Below are the code and all the weights of a small trained network. Each question names an input and a target symbol and asks about switching units off, where a switched-off unit gives its printed mean instead of its output.

import numpy as np


def w(rows, s, z=0):
    codes = np.array(rows[::2]) - 128.0
    scale = np.full(codes.shape[1], s)
    scale[-1] = z or s
    return codes * scale


def f(y):
    return np.maximum(y, 0)


def softmax(a):
    e = np.exp(a - a.max(-1, keepdims=True))
    return e / e.sum(-1, keepdims=True)


def log_softmax(a):
    a = a - a.max(-1, keepdims=True)
    return a - np.log(np.exp(a).sum(-1, keepdims=True))


def net(x, mask):
    ids = ['αβγδεηθλξπστω'.index(c) for c in x.split()]
    T = len(ids)
    res = E[ids] + P[:T]
    u = 0
    for l in range(3):
        r = res
        for j in range(3):
            rows = slice(2 * j, 2 * j + 2)
            q, k, v = (r @ M[l][rows].T for M in (Q, K, V))
            z = softmax(np.where(np.tri(T) > 0, q @ k.T / 2**0.5, -1e9)) @ v
            o = O[l][rows]
            res = res + np.where(mask[u + j], z, o[:, -1]) @ o[:, :-1]
        u += 3
        y = f(res @ A[l][:, :-1].T + A[l][:, -1])
        res = res + np.where(mask[u : u + 4], y, B[l][:, -1]) @ B[l][:, :-1]
        u += 4
    return log_softmax(res[-1] @ U[:, :-1].T + U[:, -1])


Q, K, V, O, A, B = {}, {}, {}, {}, {}, {}
E = w([
[216,202,110,114,85,221,135],'α',
[81,116,166,91,176,147,121],'β',
[178,72,81,179,107,29,108],'γ',
[193,167,220,151,124,173,114],'δ',
[147,89,75,108,117,166,232],'ε',
[92,92,136,186,102,114,171],'η',
[47,166,135,185,153,126,101],'θ',
[61,192,129,143,135,167,157],'λ',
[112,236,79,144,111,76,165],'ξ',
[146,110,161,184,143,100,232],'π',
[127,161,79,32,187,253,95],'σ',
[101,43,146,89,145,175,130],'τ',
[107,98,74,205,118,166,108],'ω',
],0.012)
P = w([
[107,117,80,110,26,213,244],'0',
[114,142,115,160,80,207,210],'1',
[133,154,110,165,150,197,173],'2',
[141,156,117,163,198,182,146],'3',
[166,155,121,169,251,150,122],'4',
[145,151,126,177,253,157,97],'5',
[130,159,111,181,242,160,96],'6',
[86,163,99,185,213,169,75],'7',
[66,158,111,196,189,169,86],'8',
[65,146,109,191,165,175,80],'9',
],0.0047)
Q[0] = w([
[146,102,151,56,100,192,85],'0.h1',
[155,91,122,11,116,208,167],'0.h1',
[103,108,133,18,4,83,87],'0.h2',
[197,76,182,78,38,116,89],'0.h2',
[254,75,205,116,100,162,233],'0.h3',
[48,185,103,107,111,107,12],'0.h3',
],0.0062)
K[0] = w([
[125,160,74,124,41,98,163],'0.h1',
[149,123,41,172,33,136,179],'0.h1',
[179,136,208,10,83,199,224],'0.h2',
[129,148,149,78,117,95,254],'0.h2',
[111,148,204,28,170,203,128],'0.h3',
[147,88,91,231,111,73,153],'0.h3',
],0.0075)
V[0] = w([
[164,114,96,83,53,119,164],'0.h1',
[63,101,108,51,127,102,84],'0.h1',
[112,126,104,212,66,120,34],'0.h2',
[167,98,196,2,104,148,229],'0.h2',
[107,80,158,150,73,196,186],'0.h3',
[49,55,105,109,192,50,102],'0.h3',
],0.0052)
O[0] = w([
[161,150,141,45,134,168,195,116],'0.h1',
[97,107,76,81,190,140,160,32],'0.h1',
[113,121,58,195,79,126,6,131],'0.h2',
[160,100,146,50,170,130,225,100],'0.h2',
[123,133,97,108,2,163,114,177],'0.h3',
[59,163,123,64,194,87,119,3],'0.h3',
],0.0054,0.0046)
A[0] = w([
[171,166,226,195,164,154,139,254],'0.n1',
[178,174,208,135,107,174,94,78],'0.n2',
[90,172,77,195,89,3,117,239],'0.n3',
[156,91,142,80,167,150,57,184],'0.n4',
],0.0065,0.0028)
B[0] = w([
[70,133,224,129,2,125,123,254],'0.n1',
[166,156,126,134,31,96,88,195],'0.n2',
[180,181,61,210,67,62,157,189],'0.n3',
[63,150,105,129,143,213,91,143],'0.n4',
],0.0061,0.0086)
Q[1] = w([
[151,163,121,196,27,243,139],'1.h1',
[151,125,234,170,69,205,106],'1.h1',
[204,236,102,188,17,204,180],'1.h2',
[123,176,15,103,103,140,129],'1.h2',
[166,98,46,152,96,216,65],'1.h3',
[142,164,195,7,253,54,166],'1.h3',
],0.0054)
K[1] = w([
[57,138,113,181,230,141,105],'1.h1',
[119,97,189,154,182,85,114],'1.h1',
[50,232,37,183,195,83,67],'1.h2',
[109,160,73,201,30,108,143],'1.h2',
[29,42,58,233,199,137,66],'1.h3',
[174,108,207,1,92,164,188],'1.h3',
],0.0074)
V[1] = w([
[254,119,148,132,112,4,188],'1.h1',
[199,50,178,206,103,165,225],'1.h1',
[97,227,62,142,76,125,96],'1.h2',
[35,100,190,119,146,231,134],'1.h2',
[99,68,77,245,135,130,116],'1.h3',
[2,62,80,225,175,136,119],'1.h3',
],0.0056)
O[1] = w([
[211,84,166,182,41,115,188,143],'1.h1',
[134,2,222,120,147,58,91,212],'1.h1',
[184,150,171,202,229,144,186,254],'1.h2',
[53,163,78,70,121,65,118,57],'1.h2',
[154,95,165,173,196,82,59,198],'1.h3',
[106,115,142,183,207,89,56,117],'1.h3',
],0.0054,0.0082)
A[1] = w([
[12,17,169,85,137,97,101,107],'1.n1',
[132,220,147,144,104,83,116,208],'1.n2',
[172,84,77,132,149,1,135,24],'1.n3',
[127,27,21,132,184,161,157,254],'1.n4',
],0.006,0.0046)
B[1] = w([
[178,98,187,112,186,236,157,141],'1.n1',
[77,135,191,159,212,118,177,253],'1.n2',
[254,168,99,82,103,170,64,146],'1.n3',
[135,42,116,121,229,115,65,162],'1.n4',
],0.0071,0.0075)
Q[2] = w([
[57,207,80,46,89,243,183],'2.h1',
[119,97,182,57,125,40,229],'2.h1',
[136,152,129,194,221,150,144],'2.h2',
[149,247,2,103,20,73,123],'2.h2',
[172,227,118,110,208,186,111],'2.h3',
[142,181,142,34,153,37,114],'2.h3',
],0.0049)
K[2] = w([
[99,157,112,113,121,223,202],'2.h1',
[115,80,135,111,7,76,156],'2.h1',
[100,143,127,183,187,155,81],'2.h2',
[50,82,138,2,5,161,146],'2.h2',
[124,122,233,78,121,85,86],'2.h3',
[141,165,139,57,67,110,158],'2.h3',
],0.0057)
V[2] = w([
[75,106,17,122,100,175,86],'2.h1',
[164,205,103,103,134,7,64],'2.h1',
[202,22,65,146,141,253,40],'2.h2',
[104,226,213,157,123,101,123],'2.h2',
[108,167,54,187,28,132,194],'2.h3',
[189,206,164,115,116,245,80],'2.h3',
],0.0051)
O[2] = w([
[218,148,153,195,151,133,87,2],'2.h1',
[177,113,99,152,25,129,176,76],'2.h1',
[80,97,72,153,107,160,10,121],'2.h2',
[110,151,184,153,96,142,203,213],'2.h2',
[198,185,142,212,217,60,2,142],'2.h3',
[120,232,117,116,56,220,116,177],'2.h3',
],0.0061,0.0088)
A[2] = w([
[233,120,89,138,131,72,139,65],'2.n1',
[2,76,138,178,103,65,183,89],'2.n2',
[230,108,21,159,85,75,78,1],'2.n3',
[192,129,51,37,163,192,90,185],'2.n4',
],0.0062,0.0037)
B[2] = w([
[50,165,60,116,86,126,119,171],'2.n1',
[168,158,198,3,154,71,132,255],'2.n2',
[73,192,95,77,61,143,117,187],'2.n3',
[198,169,85,134,113,55,80,160],'2.n4',
],0.0072,0.0044)
U = w([
[9,136,93,70,127,188,169,185],'α',
[15,241,95,52,154,187,131,212],'β',
[144,40,130,65,85,147,137,156],'γ',
[192,24,71,129,136,169,207,152],'δ',
[241,166,115,81,141,204,85,2],'ε',
[89,84,171,165,168,28,9,55],'η',
[120,152,195,125,5,240,98,62],'θ',
[96,218,106,157,151,83,182,115],'λ',
[170,116,135,149,42,115,253,162],'ξ',
[234,165,148,173,174,206,211,101],'π',
[214,70,156,95,108,2,135,122],'σ',
[186,175,67,116,55,109,101,59],'τ',
[135,82,106,231,92,125,53,190],'ω',
],0.0055,0.0042)

Each question gives the input, a string of symbols that net reads in full, and the target symbol t.
The units are the heads (2 rows each of Q, K, V and O) and the neurons (one row each of A and B). Each row of codes is followed by its name. A weight is (code - 128) times the scale printed after its matrix; where a second scale follows, it is the last column's (O, A, B and U).
mask holds one flag per unit, layer by layer, with each layer's heads first. A switched-off unit (its flag False) gives its mean, the last column of its rows in O or B, instead of its output. The means were averaged over made-up inputs and are rounded, as every weight is.
A unit's drop is (log p(t) with every unit on - log p(t) with that unit switched off) / (log p(t) with every unit on - log p(t) with every unit switched off).
most important unit: the unit with the biggest drop
top k neurons: the k neurons with the biggest drops, biggest first
which heads matter: for each layer, one digit per head in row order, 1 if its drop is at least 0.15 and else 0, layers parted by /
drop when u is switched off: that unit's drop, to one decimal
input ω ξ η δ ε, target δ: which heads matter => 000 / 000 / 001
input ξ δ π ω ω ξ δ ω ε, target ω: most important unit => 0.h2
input δ σ ε σ, target ε: top 2 neurons => [2.n4; 0.n1]
input ξ λ ω δ γ δ δ ω δ ε, target ω: top 2 neurons => [0.n1; 1.n2]
input ω α ξ ω ω σ, target ω: which heads matter => 010 / 001 / 110
input ε σ β α, target β: which heads matter => 000 / 110 / 000
input ω ξ ε β δ ξ σ δ ω, target η: which heads matter => 000 / 001 / 000
input ξ ω δ ω π, target η: which heads matter => 010 / 001 / 010
input ω θ ω δ, target ω: top 2 neurons => [0.n1; 1.n4]
input δ δ ω γ, target τ: which heads matter => 000 / 000 / 100
input γ δ δ θ ξ δ ε δ ξ, target π: which heads matter => 000 / 010 / 000
input ξ δ δ ε π ω π δ λ, target η: which heads matter => 010 / 001 / 010
input π π ω ξ δ ξ σ, target π: top 2 neurons => [0.n3; 1.n2]
input δ ω γ γ, target ω: top 3 neurons => [2.n2; 0.n2; 1.n4]
input δ α λ δ δ ξ, target π: most important unit => 1.h2
input λ γ δ δ δ, target θ: top 2 neurons => [0.n1; 0.n3]
input σ ξ δ δ σ δ β, target β: top 2 neurons => [0.n4; 0.n3]
input α δ π δ γ δ, target θ: top 2 neurons => [1.n3; 0.n1]
input δ δ δ λ ξ δ π λ δ θ, target λ: top 3 neurons => [0.n3; 1.n2; 1.n4]
input δ ξ δ δ β, target β: top 2 neurons => [0.n3; 0.n4]
input ξ ξ λ δ π π, target σ: most important unit => 2.n2
input γ ω α, target ω: top 2 neurons => [0.n1; 2.n2]
input ω ξ ω, target ω: top 2 neurons => [0.n1; 1.n2]
input ε λ ω, target η: drop when 1.n1 is switched off => 0.0
